Below is a small trained network, with its code and all its weights. Each question gives an input and a class and asks what happens when units are switched off, that is, made to give their printed mean instead of their output.

import numpy as np


def w(rows, s, z=0):
    codes = np.array(rows[::2]) - 128.0
    scale = np.full(codes.shape[1], s)
    scale[-1] = z or s
    return codes * scale


def f(y):
    return y / 2 * (1 + np.tanh(0.7978845608 * (y + 0.044715 * y**3)))


def log_softmax(a):
    a = a - a.max(-1, keepdims=True)
    return a - np.log(np.exp(a).sum(-1, keepdims=True))


def net(x, mask):
    res = np.array(x, float).reshape(1, 7) / 4 @ E
    y = f(res @ A[0][:, :-1].T + A[0][:, -1])
    res = res + np.where(mask, y, B[0][:, -1]) @ B[0][:, :-1]
    return log_softmax(res[-1] @ U[:, :-1].T + U[:, -1])


A, B = {}, {}
E = w([
[217,101,246,79,152,152,78,126,222,185,254],'x0',
[186,77,86,148,121,177,77,111,112,198,99],'x1',
[123,169,74,76,95,231,170,144,42,245,184],'x2',
[104,135,59,107,129,148,121,140,120,175,87],'x3',
[61,69,184,159,135,131,228,90,207,134,52],'x4',
[82,95,98,147,79,52,103,126,86,80,142],'x5',
[67,132,204,233,152,111,81,140,59,88,112],'x6',
],0.008)
A[0] = w([
[129,153,196,137,123,169,127,127,136,161,149,81],'neuron 1',
[149,136,161,137,142,123,148,127,116,153,140,63],'neuron 2',
[147,92,179,176,130,107,66,130,79,114,137,59],'neuron 3',
[139,107,132,122,129,111,113,138,119,90,161,140],'neuron 4',
[124,131,123,116,146,134,121,137,139,112,119,42],'neuron 5',
[124,123,101,116,109,104,125,131,106,124,170,2],'neuron 6',
[158,114,162,127,125,170,158,124,126,141,156,34],'neuron 7',
[86,158,106,112,131,116,129,127,111,137,115,49],'neuron 8',
[3,184,135,111,158,125,124,148,156,141,73,87],'neuron 9',
[50,155,251,200,164,135,39,139,89,122,78,126],'neuron 10',
[138,234,203,122,157,164,224,134,142,65,102,104],'neuron 11',
[150,151,73,98,160,179,121,136,209,202,39,100],'neuron 12',
[148,218,108,103,135,157,127,147,20,113,186,142],'neuron 13',
[123,172,207,120,160,108,82,142,159,132,194,59],'neuron 14',
[145,139,149,114,152,173,132,131,138,150,147,39],'neuron 15',
[139,68,108,138,99,112,96,118,149,140,126,69],'neuron 16',
[133,119,125,140,103,100,126,112,107,119,162,99],'neuron 17',
[170,157,232,106,151,98,43,141,214,89,218,160],'neuron 18',
[117,120,230,135,140,199,123,131,121,220,176,166],'neuron 19',
[133,206,86,106,132,136,106,135,46,122,174,101],'neuron 20',
[137,158,120,125,132,136,144,123,132,147,121,129],'neuron 21',
[80,122,123,133,132,130,188,130,131,121,107,57],'neuron 22',
[128,152,93,108,147,123,113,139,84,144,148,88],'neuron 23',
[133,128,127,121,128,129,127,128,110,125,128,72],'neuron 24',
[135,98,177,150,102,117,188,109,120,99,122,104],'neuron 25',
],0.016,0.006)
B[0] = w([
[77,174,121,122,112,87,133,135,122,161,138,166],'neuron 1',
[95,222,108,88,119,91,141,142,84,131,115,139],'neuron 2',
[164,143,128,116,138,136,79,118,128,155,58,166],'neuron 3',
[143,107,141,129,128,120,96,114,119,156,155,148],'neuron 4',
[120,155,157,107,130,119,143,93,74,113,131,125],'neuron 5',
[119,180,114,109,136,148,130,129,105,120,133,136],'neuron 6',
[129,145,124,151,163,98,124,132,139,147,141,157],'neuron 7',
[79,124,153,117,121,126,111,125,135,82,138,148],'neuron 8',
[66,102,117,124,106,124,176,121,132,86,159,179],'neuron 9',
[155,87,135,116,139,247,201,135,125,86,49,215],'neuron 10',
[242,87,132,141,152,10,184,115,124,154,72,186],'neuron 11',
[187,141,139,123,138,166,13,128,115,175,36,198],'neuron 12',
[126,154,114,116,130,220,83,134,133,126,115,199],'neuron 13',
[86,127,128,124,116,106,44,120,147,63,105,188],'neuron 14',
[105,97,144,116,133,90,126,111,121,185,129,158],'neuron 15',
[168,103,151,135,153,103,134,131,131,117,104,142],'neuron 16',
[184,105,120,143,138,151,136,142,174,138,159,138],'neuron 17',
[124,147,115,141,126,62,6,134,117,54,200,253],'neuron 18',
[125,135,127,134,119,121,174,128,140,213,253,216],'neuron 19',
[138,94,147,144,114,218,119,133,117,133,186,187],'neuron 20',
[136,133,123,152,156,163,109,131,140,133,113,142],'neuron 21',
[69,116,133,126,124,128,131,146,131,71,170,161],'neuron 22',
[119,154,137,133,124,179,161,116,161,111,146,157],'neuron 23',
[98,205,104,103,199,152,132,93,140,93,116,126],'neuron 24',
[140,119,105,136,109,134,147,124,125,70,201,163],'neuron 25',
],0.021,0.025)
U = w([
[190,76,121,159,128,144,94,145,141,71,61,227],'0',
[115,65,124,163,106,70,202,135,156,66,117,152],'1',
[180,142,132,153,131,53,64,138,164,165,181,154],'2',
[68,110,99,126,97,92,82,143,142,127,62,2],'3',
[103,251,136,108,179,89,160,120,141,126,95,38],'4',
[181,140,146,133,141,155,153,143,156,255,129,67],'5',
[142,132,117,139,107,202,79,161,148,138,150,169],'6',
],0.0068,0.006)

Each question gives the input, the list of numbers given to net, and the class t.
The units are the neurons (one row each of A and B). Each row of codes is followed by its name. A weight is (code - 128) times the scale printed after its matrix; where a second scale follows, it is the last column's (A, B and U).
mask holds one flag per neuron, in row order. A switched-off neuron (its flag False) gives its mean, the last column of its row in B, instead of its output. The means were averaged over made-up inputs and are rounded, as every weight is.
A unit's drop is (log p(t) with every unit on - log p(t) with that unit switched off) / (log p(t) with every unit on - log p(t) with every unit switched off).
The circuit of an input: a set's keep is (log p(t) with only the set's units on - log p(t) with every unit switched off) / (log p(t) with every unit on - log p(t) with every unit switched off). Starting from the 12 units with the biggest drops (on a tie, the unit counted first), units are removed one at a time, each time the one whose removal leaves the highest keep (on an exact tie, the one counted first), for as long as the keep stays at least 0.8.
circuit, biggest first: the units of the circuit, biggest drop first
unit that matters most: the unit with the biggest drop
top k neurons: the k neurons with the biggest drops, biggest first
drop when u is switched off: that unit's drop, to one decimal
input [-7,1,-4,1,2,2,-8], class 3: top 2 neurons	[neuron 10; neuron 11]
input [-8,4,-7,-5,0,-4,-1], class 1: circuit, biggest first	[neuron 12; neuron 13]
input [-4,2,-4,8,3,8,6], class 1: circuit, biggest first	[neuron 9]
input [3,-3,0,-5,7,1,3], class 1: top 2 neurons	[neuron 10; neuron 12]
input [1,-3,-3,6,7,-5,-4], class 0: top 2 neurons	[neuron 12; neuron 19]
input [-1,4,2,6,2,7,0], class 0: top 4 neurons	[neuron 19; neuron 18; neuron 1; neuron 13]
input [0,-2,-1,0,-1,-8,6], class 0: top 2 neurons	[neuron 10; neuron 22]
input [5,-6,8,8,-1,-3,2], class 5: top 2 neurons	[neuron 19; neuron 18]
input [-6,1,-5,-3,6,5,6], class 1: top 2 neurons	[neuron 9; neuron 12]
input [-2,-8,-3,0,-2,-1,-6], class 1: circuit, biggest first	[neuron 12; neuron 13]
input [-2,5,3,5,3,-3,-8], class 0: top 2 neurons	[neuron 19; neuron 12]
input [3,-2,4,-2,7,3,2], class 1: top 2 neurons	[neuron 18; neuron 12]
input [-7,-3,-6,0,-4,0,-7], class 1: top 3 neurons	[neuron 12; neuron 18; neuron 13]
input [3,4,-5,1,-2,-4,8], class 0: unit that matters most	neuron 10
input [-3,-1,5,-5,6,-3,-8], class 5: top 3 neurons	[neuron 18; neuron 14; neuron 10]
input [-1,3,-1,-7,0,-3,0], class 2: drop when neuron 10 is switched off	1.1
input [-8,1,-3,6,1,-7,7], class 1: drop when neuron 9 is switched off	0.9
input [8,7,4,-6,7,6,0], class 2: drop when neuron 13 is switched off	0.0
